Below are the code and all the weights of a small trained network. Each question names an input and a class and asks about switching units off, where a switched-off unit gives its printed mean instead of its output.

import numpy as np


def w(rows, s, z=0):
    codes = np.array(rows[::2]) - 128.0
    scale = np.full(codes.shape[1], s)
    scale[-1] = z or s
    return codes * scale


def f(y):
    return np.maximum(y, 0)


def log_softmax(a):
    a = a - a.max(-1, keepdims=True)
    return a - np.log(np.exp(a).sum(-1, keepdims=True))


def net(x, mask):
    res = np.array(x, float).reshape(1, 4) / 4 @ E
    y = f(res @ A[0][:, :-1].T + A[0][:, -1])
    res = res + np.where(mask, y, B[0][:, -1]) @ B[0][:, :-1]
    return log_softmax(res[-1] @ U[:, :-1].T + U[:, -1])


A, B = {}, {}
E = w([
[10,139,95,74,166,86,131,137,116],'x0',
[127,53,154,42,171,196,166,96,109],'x1',
[133,144,171,71,137,90,162,166,232],'x2',
[143,101,68,129,172,69,58,68,140],'x3',
],0.011)
A[0] = w([
[102,104,171,95,113,172,218,118,122,230],'N0',
[87,150,165,73,156,92,215,224,158,232],'N1',
[102,103,201,74,154,158,145,171,168,75],'N2',
[158,95,113,131,163,148,106,33,124,234],'N3',
[200,149,135,214,92,134,106,112,96,248],'N4',
[91,183,126,134,155,2,122,183,229,252],'N5',
[125,127,73,117,168,102,76,70,165,244],'N6',
[148,164,172,161,86,142,123,185,167,210],'N7',
],0.0083,0.0023)
B[0] = w([
[185,174,144,42,179,180,190,159,102,196],'N0',
[146,234,79,126,50,136,146,189,173,226],'N1',
[141,162,24,105,161,82,194,150,93,186],'N2',
[58,33,85,182,166,148,72,65,108,191],'N3',
[28,177,114,194,44,238,123,205,146,212],'N4',
[123,78,199,141,38,134,8,129,253,250],'N5',
[58,112,108,138,131,36,22,48,155,198],'N6',
[239,123,180,133,98,181,126,186,230,186],'N7',
],0.0061,0.012)
U = w([
[44,193,33,161,143,130,163,165,82,126],'0',
[126,30,199,110,253,181,148,61,66,51],'1',
[34,27,107,152,170,33,32,1,151,210],'2',
[216,147,144,100,166,91,166,147,177,6],'3',
[116,124,250,171,43,170,97,179,202,180],'4',
],0.0069,0.0015)

Each question gives the input, the list of numbers given to net, and the class t.
The units are the neurons (one row each of A and B). Each row of codes is followed by its name. A weight is (code - 128) times the scale printed after its matrix; where a second scale follows, it is the last column's (A, B and U).
mask holds one flag per neuron, in row order. A switched-off neuron (its flag False) gives its mean, the last column of its row in B, instead of its output. The means were averaged over made-up inputs and are rounded, as every weight is.
A unit's drop is (log p(t) with every unit on - log p(t) with that unit switched off) / (log p(t) with every unit on - log p(t) with every unit switched off).
The circuit of an input: a set's keep is (log p(t) with only the set's units on - log p(t) with every unit switched off) / (log p(t) with every unit on - log p(t) with every unit switched off). Starting from all 8 units, units are removed one at a time, each time the one whose removal leaves the highest keep (on an exact tie, the one counted first), for as long as the keep stays at least 0.8.
circuit, biggest first: the units of the circuit, biggest drop first
unit that matters most: the unit with the biggest drop
k most important neurons: the k neurons with the biggest drops, biggest first
input [8,8,0,1], class 0: unit that matters most : N1
input [7,6,6,0], class 3: circuit, biggest first : [N4 N0]
input [1,7,0,-4], class 3: circuit, biggest first : [N0 N2]
input [-1,0,-6,0], class 0: 2 most important neurons : [N5 N4]
input [1,7,1,1], class 1: circuit, biggest first : [N4 N5]
input [4,0,3,-7], class 3: 3 most important neurons : [N2 N4 N0]
input [8,8,8,-1], class 0: 2 most important neurons : [N2 N1]
input [8,-5,6,3], class 4: 2 most important neurons : [N5 N1]
input [3,5,5,0], class 3: circuit, biggest first : [N4 N2]
input [3,3,2,-3], class 0: 4 most important neurons : [N5 N7 N2 N1]
input [8,-8,-7,-2], class 2: circuit, biggest first : [N1 N0]
input [-7,6,6,5], class 2: circuit, biggest first : [N3 N1]
input [7,5,-5,-3], class 1: circuit, biggest first : [N4 N0]
input [-8,4,-6,5], class 2: circuit, biggest first : [N3]
input [-8,6,-4,-1], class 1: 3 most important neurons : [N5 N1 N3]
input [2,4,0,1], class 1: 3 most important neurons : [N5 N4 N1]
input [6,5,-8,-4], class 1: 2 most important neurons : [N1 N4]
input [-3,-3,8,8], class 2: 4 most important neurons : [N6 N1 N4 N0]
input [-6,3,5,-3], class 3: 2 most important neurons : [N5 N2]
input [-8,6,0,5], class 2: circuit, biggest first : [N3]
